0 [ -4 -13   7  -6  11  -1 -17  13 -19  -8  -4  -2   1 -22  -8  13  15   2
 -13   3  -2  21   6   8 -16  -9 -22  -4   1 -17  -4   2 -13 -18 -24 -26
  -5 -16  13 -26  20   7  10  19]
1 [ -2 -12 -20  -9  10   1  -6   4 -16   0  -3  -3   0 -14  -7   9   2   6
   5   6   8  30  12  -6  -1  -3 -13   1   3 -15  -8  15  -6 -13 -19 -13
   8  -8  15 -10  14   8   3   6]
2 [  0  15  20  -4   2  24  -5 -15   6  -7  25  10 -11  21   6 -17  -2  -3
 -11 -15  -1 -33  -9   7   8   3   4  -1   1   2  12  -4  -1  14  10  -1
  -5   4 -15  -6  -5  -9  -1   1]
3 [-14   0  -5   0  19  -4   0   7 -10 -12  -5  -3  -2  -3 -10  17  -3   6
   3   5  10  19  14   3   0  -2  -6   0   2 -33   1   7  -6  -1 -26 -16
 -15   3  13 -23  26   5   6  12] => 1 0
4 [  0  16  -7  -1  11  -4  22  17   4 -14 -16   7   6  -4  -5   8  -4 -11
  -2   3   4 -14   9   7 -10  17   6  -5   7 -20   4   1  -9  -4 -18   4
  -4  14  -7   0  11  10  -6   3] => 3 1
5 [-11   5  -3   5  12  10   9   5   6 -17  -7  11   0   1   2  11  -7  -1
   0   1   7 -11   4   7 -14   4  -4   0  -3 -22   9  -2  -9   1 -13   4
  -3   7  -7  -9  17   4   2   3] => 4 3
6 [ -4   3  -5 -10   9   5  -2   0  -6   2   0  -2  -3   6  -1   5   6  -4
  -3   2  -2   6   0  -3  -2  -2  -3   2   5   4  -2   0 -10   1   2   0
  -3   1   2  -9   5  -2  -4   3] => 5 1
7 [ -9   4   3  -7   5   5  -8  -3   0  -2  11   1  -3   9   9   2   4   4
  -4  -4   6  -8   3  -1  -1  -4   0   1   1  -3   1   2  -5  -3  -3 -13
  -5  -3   0  -8   1   0  -2   1] => 6 5
8 [ -3  -2  14 -13  -4   8 -16 -11  -6   2  16   0  -2   2   8  -6  10   2
  -5  -8  -1  11   1   0   5  -2  -8   0  -3   8   3   0  -1  -6   1  -1
   0  -1   1  -9  -6  -1   6   2] => 7 6
9 [  1  -7  -8   3 -11  -5   7  -2  13   7   2   4  -3  10   7 -11  -6  -7
   0  -8  -2 -13 -10 -11  11   0  13   9  -2  11  -4  -9   6   5  24  19
   5  13  -5  22 -13 -14  -5 -10] => 6 7
10 [-13  10   3  -7   9   3 -13   6  -1 -11   1   4 -11   8  -1  -2  -9   3
  -6  -7   0   6  -3  12 -13  -1 -11  -3  -4 -30   2   8 -11 -13 -17  -7
  -4   0  -2 -21  11   2   3  18] => 5 7
11 [  2  -3   3   5  -8   3   5   3   5  -5  -3   0   5  -7  -8  -4   0   4
   1   7  -7   6  -2   1  -7   0   4   6   5  12   7   2   8   2   6   3
  -2  -5  -6   4  -3  -4  -5 -13] => 6 7
12 [ 8 -3  8  7 -9 -3  1 -4 -6  2 15 -3  2  2 -2  1  1  7  1  3 -2  1 -2  6
  9  6  2  2 -2  5 -1 -3  3 12 11 15 -2  0 -9  3 -7  0  1 -8] => 11 8
13 [  9  -1  12   0  -4   3   1  -3   6   4  12   2  -2   3   8  -2   7  -8
  -8  -8  -1 -17  -4  -7   8   1   2  13   2  29   6  -5  -3  -2   9   7
   0  -8 -14   2  -6   1  -1  -3] => 12 11
14 [  6 -12   9  -6  -1   0 -11  -9  -7  -1  17  -6  -4   5   1  -1   6   1
   1  -4  -9   5  -5  -7  10  -9 -11   2   4  15 -10  -4   7  -6   9  -6
  14  -4   4   6  -6  -3   2  -2] => 8 12
15 [  3   6  15   4  -1   7  20   4   4  -5  10   6   0   9   6  -5   2   3
  -5  -6   2 -22  -6  -2  -4  12  10  -1  -7  -3   6 -12   3  14  14  13
  -1  11  -9  10  -8 -10   1 -10] => 12 9
16 [ -3   4 -15   1   3   0   8   4  -1  -9   0   9  -2   1  -6   4  -5  -2
  -2   5   1 -10   1   6   2   4   7  -1   3 -16  -2   0  -3   2 -11  -1
  -5  14 -11   0  11   3   2   1] => 5 4
17 [  6 -23 -13   1  10 -13 -25   5 -13   1 -11 -23   3 -19  -5   9   3   4
  10   7  -6  44   6  -8 -10 -17 -17   2   5  -3  -2   6   8 -20 -24 -32
   1 -23  17 -13  12  13   5  10] => 1 0
18 [ -1   2   4   0  -1  -1   7   3   5  -5  -2   1   9   2   2  -1  -4  -8
  -1  -3   6  -6   3   5   3  -1   6  -5   2  -4   0  -1   2   6  -2   2
  -2  10 -12   1   3  -3  -3  -5] => 16 11
19 [ 13  -2  17  -6 -20  -1  -7  -9   4  14  20  -5  -5  20   4 -19   1   0
   3 -11  -4 -19 -20 -12  18  -5   7   3  -1  32   1  -2  15  12  30  13
  15  -5 -11  13 -28  -6  -4 -14] => 9 13
20 [ -6   3  -3   6   3   2  10  15   3  -6  -9  11   1   5   2   4   0  -9
  -3  13  10  -1   3   1 -12   8  12   7  -3  -8   1   6  -1   2 -10   5
  -4   2  -2  -4  10  -4   2 -11] => 16 18
21 [  1   6  -5   6 -10  -5  15   5  19   3  -9  11  -3   8  -2  -3  -4  -6
  -4  -4   7 -21   2  -2   0  11  20   3  -6   4   2  -9   4  18  16  25
  -3  10  -7  18 -13  -8  -1 -17] => 9 15
22 [ -9  -6 -20   0  14  -9   1  15  -9  -3 -32   0   3 -25 -11   9  -4   1
   0  15   7  20  17  -2 -11  -3  -7  -5   5 -36  -3   7  -4 -11 -29 -10
  -7  -1  14  -4  20  11   0   9] => 3 1
23 [-10   9 -14   7   9   2  15  10   1 -24 -18  11   2  -2  -4  17  -3  -2
  -4   8   9  -6  10  19  -9  11   6  -5   3 -36  11   0  -6  12  -8  17
 -15  11  -4 -15  15   8   1   7] => 5 4
24 [ 11  -9   2 -13  -4   1 -21  -3  -8   9  18 -15  -5  -9   2  -7   4  12
  -1   1 -12  18 -11 -14   5  -9 -10   0   4  21  -4   2   4 -12   4 -12
  11 -18   9  -3  -7   5   2   4] => 14 8
25 [  1  14  13   1  -4   6  12   5  14  -6   1  10   5  15  -5 -12  -1  -7
  -5  -3  -5 -32  -7   9   4   5  11  -4  -5   8   3 -10  -6  16  23  10
  -3   6 -15  13 -14  -4  -5 -12] => 15 21
26 [-10  10   4   8  14   0  23  13   0 -17  -9  12   5   3  -6   9   6  -9
  -9  -5  14 -17  10  14 -19  11  -2  -5   9 -35   3   2 -15  10 -13  11
  -8   8 -16 -13  17   5   3  10] => 23 5
27 [ -9   8   9   9   3   4  23   1   9  -7  -1  11  -4   8   5  -3  -8  -6
  -6  -1   3 -20   3  -1   2  10   8  -2  -2  -6   4  -2  -1  11   7  17
  -2  17 -13   3  -3  -2  -6  -7] => 15 18
28 [-11   5   8  -4   1   2  -1  -4   1  -2  -1  -4   3   3   3   1   3  -1
  -5  -5   4 -12   1  15   6   6   2  -1   2  -7   7  -5   0   8  11   0
   1  -3  -1  -1  -6  -6   1   6] => 18 7
29 [ -1  26  17   7  -3  13  22  -1  19  -7  15  12  -2  28   5 -10   0  -6
 -14 -11  17 -48  -5  13   4  13  11  -1  -3   6  23  -8  -9  14  24  21
   1  24 -24  14 -20 -22  -4 -14] => 25 15
30 [  9   5  14  -2 -11  13  18  -7  19  -2  12   4   6  16   0 -12  -4  -4
  -4  -9  -3 -31  -4   4  11  10  17  -5  -4  22  12 -13   7   7  22  26
   5   7 -12  17 -19  -3  -8  -8] => 25 15
31 [ -1  -7   1  -3   2   4  -9  -1 -11   6   6 -13  -1  -8  -7  -4   5   0
  -4  -2  -7  17   5   6  -7   1  -5  -2   1   0  -3   2   2  -5  -1  -8
   1 -11   9  -5   4  -1   5  15] => 6 8
32 [ -2  22  13   7   4  10  18   5   8  -4  11  18   2  13  -4  -6  -3 -16
 -13  -9   5 -37   4  18  -2  16   9  -4  -4 -16   6  -3  -4  15   3   9
 -14  19 -17  -1   6 -14   0   0] => 27 15
33 [ -6  -1   4  -4  11  -3 -12   0  -9  -2  -5  -4   2  -6  -5   6   5  -1
   3  -2   4  11  -2   3  -6  -1  -3  -3  -1  -7  -3   4   2  -8  -5 -15
  -8  -9  10 -12  14  -3  -2  15] => 31 6
34 [ -1   9  -6   0   7   5  12   4  -3 -13  -2  13  -3  -5  -6  11   4  -2
   2   6  19  -1   7   8  -2  12 -16  -8   2 -24   3  -2 -11   1  -7 -12
  -6   4   6  -7  23   8   3   9] => 5 16
35 [  1  -2  -5   4   2   1   3  -3   1  -6  -7  -1  -2  -9   1   9  -4  -5
   0   0   3   4   8   7  -5   2  -4  -1  -4   1   1   7  -2  -1 -10  -1
  -2  -3   1  -4   6  10   1   2] => 6 18
36 [  5   2  10   1 -19  14  10  -6  12   7  14   7   1  18  -3   1   0  -8
  -1 -11  -3 -27  -3   6   4   8  10  -4   0  13   4  -1   1  15  22  18
  -2   3 -17  11 -20  -9  -2  -3] => 30 25
37 [  5   6  15   5 -15  16  20  -1  18   4   7   7  -5  20  -3 -10   0  -6
  -1 -11   8 -31 -14   8   9  12  12   4  -2  23  13 -10   9  28  27  33
   9  12 -24  20 -26 -15  -8 -12] => 30 36
38 [ 12 -19  -9  -1  -6  -2 -29  -4 -23  20   5 -26   8 -16   0  -9   9  10
   1   0 -10  48  -9 -22   2 -21 -13   6   6  23 -21   5  13  -6   0 -19
   6 -21  25  -4   5   5   1   0] => 24 17
39 [  2 -12 -15   9   2  -7  -4   7  -6  -2  -9  -5   6 -12   1   8   4   5
   4   5   0  26   7  -6  -4  -3  -8  -4   5   4  -7   2  -1  -5 -15  -4
   5  -5  14  -3  17   4   2   7] => 1 35
40 [  6  -2  -5   2 -10   5  -4  -2  -3   1   9  -7  -3   1  -3  -7  -1   4
   2  -7  -6   4   2   3   4   1  -6   3   2   1  -1  -3   4   4   6  -6
   4  -4  -2  -2   0  -4  -1   0] => 12 31
41 [ -1  -1   1   2   2 -13   7   1   1  -3  -4   3  -6  -3  -2  -1 -10  -4
   0  -2  -1   1  -3   1   2   0  -7   0   1 -12   4   4  -3   2   2  -4
   1  -3   1   6   0  -2   1   2] => 35 18
42 [-11   9   2   9   3   2  20  10  13  -1 -10  13  -1   3  -4   2  -9  -2
   0  -2   5 -27  -3  -4  -1  11  12   0  -2  -9   6   0  -5   9   1  17
  -7  19  -7   4   1  -3  -4  -9] => 27 21
43 [  0  -3  -8   1  12   4 -18   8 -13  -2  -6  -4   8  -7  -5  15  12   1
  -4   4   7  17   9  -2  -4 -10 -17   1  -3 -10  -2   7  -5  -4  -7 -16
   2  -4   9 -16  15  13   3  18] => 33 1
44 [ -2   0 -22  -5   8 -13  -4   5  -4  -2  -9  -6   0  -9  -4   6  -9   4
  -1   3   0  25   8 -12  -6   0 -10   1  -6 -14  -2   9   2  -7 -22 -14
  -6  -2   9  -6  16   2   5   7] => 1 39
45 [ -1  18  29   8 -11  18   4 -14   6  -2  31  15   1  28  -3  -2  13 -14
  -7 -15   5 -34 -15  17  11   4  -1  -4  -5  19  15 -10   1  12  27  20
   5   4 -14   7 -12 -20  -1  -7] => 36 2
46 [  4   0  16  -4  -2  10   2 -15  10  -1  30   6  -7  16   2 -11   4  -4
  -3 -12   2 -29  -5  12  11   9  -4  -2  -5  12   9  -9  -1   9  21  12
   3   1 -15   6 -19 -11  -2  -3] => 36 2
47 [  5   0   1   8  -5   1  19   3   2  -6  -2  -2  -2   6  -2  -6  11  -4
  -1   3   0  -8  -3   0   1   3   2   1   1   3  -2  -8   5   9   9  14
   0   7  -6  17 -13  -4  -5 -10] => 15 12
48 [ -3   8  18   1  -4  18  14  -3   6  -3  14   4   3  10  -2  -7  12 -11
  -5  -9   6 -19  -9   4   2   9  -6  -4  -1   5  12 -10   3  12  15  10
   3  -4  -5   1  -1  -8  -2 -10] => 15 46
49 [ -2   7  20   6   4  10  14   4   8  -2   5  14  -1  10  -5  -1  -6  -4
  -8   1   1 -29   2   2  -5   9   4   0  -4 -10  11   0  -5  10  -1  10
  -1  19  -6  -3   3  -6 -10  -4] => 27 42
50 [ 5 -2 11  2 -4  3  6  2  7 -1 -4  0 -3  8 -2 -5 -5 -4  0 -6 -1 -7 -7  1
  7  2  8  3 -8  3  4 -4  3  4  6 11  2 10 -6 16 -5  0 -2 -8] => 47 18
51 [  3 -11  17  -6  -2  -3 -10  -6   3   0  12  -9   6   4   3  -3   6   2
   0  -4 -12   5  -8   0   8  -5  -7   4  -3  19   0  -1   4 -12  13 -10
   4  -5  -1  -9  -1  -2   1  -5] => 14 8
52 [ -6   3   1  -5   4   3  -4   1  -8  -4  -9  -5  -7  -8   2   3   3  10
   0   2   1   8   6   1 -12  -3  -5  -5  -3 -26  -6   8  -3  -5 -17 -17
  -1   0   6 -18  12   8   1   7] => 33 10
53 [ 10 -10   1 -12  -2  -1 -22  -2 -10   1   8 -10   6  -6  -3  -7   6   4
   7  -5   0  25  -9  -2   5 -14 -17  -4  -6  10  -4   2   1 -10   0 -17
   2 -19  12 -12  -3  -2   8   4] => 24 31
54 [  1   6  -7   0  11   3 -14   0  -7 -10   4  -1   0   4  -5  -8  -2  -3
  -2  -2   4   1   6   0   0  -4  -2  10   2 -13  -1   2   1   0 -12 -18
  -2  -7  -3  -6   6   7  -2  14] => 7 33
55 [ -4  19  15   3  -6  11  28  -4  10  -9   7  17  -8  16  -2   0   0  -6
  -6  -8   7 -40   6  26   4   8  16  -2  -2  -2  16  -5  -8  20  23  22
  -2  27 -13   8  -6 -10  -2  -6] => 29 32
56 [ -3   0 -11  11   3  -2  11  11  -5 -18 -24  10   2 -17 -12  12   1  -2
   0   6   5  10  11   1  -8   1   1   3   3 -14   5  -2   1   9 -10   2
  -4   2   2   0   9   7   7  -5] => 35 20
57 [-10   1  -1  -8   9   3  -2   6   3  -4  -8   5  -1   1   4   6   3   0
   1   3   2   2   5   2 -14  -3 -10   0  -4  -3   4  -4  -5   6 -10  -6
  -1  -4   0  -8   0  -2   1   6] => 6 35
58 [ -2 -20  -5   3  -1  -3  -4  -4  -5  -5   5   0  -4  -7  -6   2   2   2
   3  -1  -4  12   1   0  -5  -5  -5  -6   4  -6   4   1   1   0   5  -5
  -2  -9   4  -3  -3   2  -1  11] => 31 40
59 [-10  19  14   5   7   8  -1   0   9  -2  16  10   3  11  -2 -10   7   5
  -3  -7   2 -19  -1   8   4   0   4  -4   2  -1  12   7  -3   8   5  -8
  -4  10 -10   0  -6 -13   2  10] => 28 2
60 [  0   3  -2   4   3   0  11   5   3  -6  -3   8   1  -1  -4  10   6   0
  -3   4   2 -13  10   4  -4   1  -4  -8  -6  -3   6   4   2  10   7   7
  -2   5   0   2   3   7  -5 -10] => 18 35
61 [  1   1   1   3  -7   8   1  -6   4  -8   5   1   1  -4  -1  -4  -2  -1
   2  -6  -5  -1  -5   0  11   2  -3   0   3  17  -3   0   4  -1   7 -12
   7  -6  -4   4  -2  -4  -7  -3] => 40 11
62 [  9  -6   1   2 -15   6  -9 -14   3   3  19 -20   0   6   0  -2   3  -1
   2  -5  -5  15  -6  -5   5   0  -1   0  -7  27   6  -3  11   0  10   2
  14  -8   6   3 -14  -1   2   0] => 14 51
63 [  2 -16 -19 -12   6 -17 -28   1 -18   1   2 -18   4 -19  -6   2   2   9
   7  10  -5  33   1 -13  -1 -20  -7   2   2   5 -10  20   3 -14 -12 -20
   9 -21  19 -14   6  14  -3   5] => 17 1
64 [  5  -7 -10 -10  -7 -10 -13  -5 -10  14   6 -10   4 -11   0   1   3   6
   7  -3  -4  31   6  -9   2 -11  -4   4   0  20  -5   7   0 -12   2 -15
   8 -23  14   3   0   1  -2   7] => 24 53
65 [ -5  23  15  14   2  19  39  -3   8 -14  11  23  -2  26  -1   5   7  -9
 -12  -6  10 -47   7  26 -17  23   7  -3   2 -23  26 -14  -9  24  20  21
  -4  12 -26  -2   3 -14   1   2] => 55 32
66 [  6   4   4  10  -6  -1  16   4   2 -10   2   2  -6  -4  -9   2  -3  -7
   1   3  -5  -9   4  -3   4   3   6  -9  -3   4   0  -7   1   1  10  -1
  -3  -1   0  10  -7  -7   4   0] => 47 50
67 [ -2   3  -3  12  -5  -3  30  14   5 -12  -8  10  -4   2   2   0  -9  -8
   3   6   3 -18   7   5  -3   8  12   6  -2 -17   7  -5  -5   1   2   7
  -7  20 -13   5   0   2  -8 -11] => 42 27
68 [ -6  -9 -11  -3   6 -13 -11   6   0   5 -13  -1   4 -15   8   5  -2   7
  -3   9   2  16   4 -12  -4  -8  -3  -2  -1 -19 -11   4  -4 -13 -20   0
  -5  -3   7  -3  14  13   0   5] => 44 39
69 [ -5  -3   8  -9  -4   3 -17  -9  -6   5  10  -8   1  -2   4  -5   3   1
   1  -2  -2   5  -7   4   1  -2  -2  -2  -1   6  -4   3  -6 -11   6 -12
   4  -5  11  -2  -6  -1   3   8] => 8 31
70 [  0  14   6  10   0   3  17  -6  14  -7   8  12   0  15   3 -12  -7 -14
  -4  -2   8 -38  -4   4   3   9  22   4  -4   0  12  -1  -4  19   5  13
 -10  24 -23  12  -7 -14 -12 -15] => 27 25
71 [  4   5   7   6   0  -1  13   7   7 -13  -9   8  -1   4  -1   1  -1  -8
   1  -1  -2  -8  -2  -2  -3   1   0  -4  -1  -5   5  -4  -3   5   2   3
  -1  11  -5  -1   7   0  -1  -4] => 18 60
72 [ -4  28  18  12 -10  15  44   2  29  -7   6  28  -5  25   9  -9  -8 -11
  -6  -8  11 -62  -5  16  -3  30  35   1 -15  -5  22 -11  -8  34  29  35
  -8  42 -32  23 -12 -18 -10 -12] => 29 55
73 [ -4  16  21   4   0  14  28  -8  16  -7   9  14  -7  29   9  -8   1 -14
  -9 -12   7 -46  -5   7   7  14  16   5  -3   5  17 -14  -6  20  25  26
  -1  20 -15  10 -18 -12  -9  -7] => 29 55
74 [  4 -25  -6 -12   6  -6 -25  -5 -26   3  -2 -20   0 -14 -12   6  18  11
  11   6 -13  50   9  -8  -6 -26 -31   0   4   0 -18   5   6 -24  -8 -32
   2 -44  24 -15   8  13   5  22] => 17 63
75 [  2 -11 -13  -5   3  -4 -15   2  -8   6  -5 -12   1  -8   4   0   3   5
   6  11  -4  20   0  -6   5 -10  -5   9  -2   4 -10   3  -4  -3 -13 -13
   1 -16   1  -3   5   4   6   4] => 39 64
76 [  1  -2  -9   6 -13  -5  29   4  10  -4 -21  12   6   4   5   3  -7  -8
   2  14   8 -24   8   0   1   8  15   2  -9   0   3  -5   2   8  11  19
   2  22  -7  28  -8  -5 -10 -23] => 21 67
77 [ -8  17  19   3  10  13  29  -2  10 -12  -5  22   0  18   1  -9  -5  -8
  -4   0  11 -31  -6  20  -5  14  15  -5   2 -16  14  -5  -7  23  13  25
  -9  17 -16   6  -5  -9  -4  -7] => 55 32
78 [  5  -5  -4  -2   3   0 -10  -7  -9   5   4 -11   4  -2  -5   1   9   3
   3   1  -3  20   2  -2  -1 -12 -12  -3   2  10  -7   3   3 -13   0 -11
  12 -22  13  -6  -3   6   3   8] => 53 64
79 [ -4  25  14  14  -2  10  48   4  29 -13  -8  22  -4  20  -7   0  -4 -10
  -8  -5  15 -50  -4  13  -4  28  22  -3   1 -16  25  -7  -8  30  11  42
 -11  32 -25  14  -8  -9  -5 -18] => 72 77
80 [  7  11  15   8 -18   9  29  -8  14  -5  27   3  -1  26   5 -11   0  -5
  -1  -9   2 -36 -12   2   7   6  23  -4   2  24  20 -16   3  28  41  28
   0  12 -20  20 -20 -11  -1 -12] => 37 30
81 [  8  -8   5  -5  -4  -3  -7  -8  -5   1  10  -8   4  -2  -2  -6   3  -1
   6  -4 -11  11  -4 -12   4  -4 -10   0   3  11   1  -2   1  -1  10  -6
   6 -12   6  -1 -10   3   0   0] => 14 51
82 [ -3 -28 -25  -3   3 -21 -26  17 -19  -1 -22 -14   6 -38 -19  16   0   8
  11  13  -6  59  18 -12 -12 -18 -20   2   5 -26 -21  15   3 -28 -32 -28
  -1 -25  37 -14  24  22  12  14] => 17 74
83 [ 10   9  12  13  -7  15  14   2   4  -5   6   5  11   6  -2   3   8  -5
  -2 -16   2 -13  -9  16   8   4   1 -12  -3  13  10 -18   1  27  37  16
   8  -3  -1   8 -10  -9  -1   1] => 48 36
84 [ -4 -22 -22 -14   2 -10 -41  -1 -31   8   5 -23   5 -15  -2   8   6  12
   7   6 -21  56   6 -14  -2 -22 -27  -1   4  12 -14   9   6 -22 -17 -38
   6 -38  32 -13  20  20   7   9] => 74 17
85 [  8 -13 -22  -6   5 -12 -22   0 -26   9  -9 -22   0 -18  -8   7   6   8
   5  11  -8  42   4  -7  -1 -14 -25   3   1  13 -14   3  11 -25 -27 -25
   4 -21  29 -20  12  12   8  12] => 17 63
86 [  6  -6  17  -7   2  -3 -28 -14  -6  10   8  -4   1   5   2  -5   3   3
   4  -2  -4  19  -9   9  -1  -9 -13  -8  -4   4  -1  -1  -4 -14  -5 -24
  11 -21   8 -22  -3  -1   6  12] => 53 69
87 [  2 -22 -16  -6   8 -10 -26   1 -24  -7 -11 -19   4 -25  -6  13  11  14
   4   8  -7  51   7  -2  -3 -10 -19   4   9  -8 -14  16   5 -26 -31 -30
   2 -27  27 -18  26  22  10  17] => 17 85
88 [  4   3 -10   7  13   0   1  14  -6  -8  -5  -6  -1 -14  -6   7   1   1
   6  -2  -2   5   6   2 -10   6  -7  -2   0  -9   2   3  -1  -4 -14 -13
  -6  -5  10  -7   8   9  -2  12] => 35 33
89 [  6  -1   5  -1 -13   1   1  -4  14   7  12  -5   2   3   0  -8   3   1
  -1  -6  -1  -1  -2  -6   5  -3   3   3   4  12   1  -4  10  -6   7   8
   5  -1  -6  15  -7  -8   0  -3] => 50 61
90 [ -1  10   5  17  -9  -4  31   2  16   1   2   7   1   5   0   1  -4  -9
  -2   1   3 -18   7   4  -2   2  19   1   2   5  10 -14  -1  21  17  27
   1  18 -12  24  -3  -6  -8 -13] => 21 27
91 [  3  -8 -13  11  -1  -5   3   8   2  -6 -16  -6   7 -10  -6   8   1   1
  -1   6  -2  13   6  -4  -9  -4  -3  -3   1  -2  -3  -3   8  -1  -4  -3
   7 -10   4   2   4   1  -1   0] => 39 35
92 [ -2  15  11  14  -9   6  19 -10  13  -6   3  10  -5  12   9   4  -5  -7
  -5  -1  -3 -19  -4  10  -2   4   7   0  -4   1   8  -5   5  19   3  11
   2  21 -11   9  -5  -7  -1  -7] => 27 15
93 [ -1  15   4  10   5   8  20   1  14  -1   3  15  -7  16   0   0   1  -2
  -2  -2   7 -31 -10   8  -2   7  17   0  -2  -9  11  -4  -5  11   4  20
   0  13 -14   4  -2  -5   0 -15] => 27 42
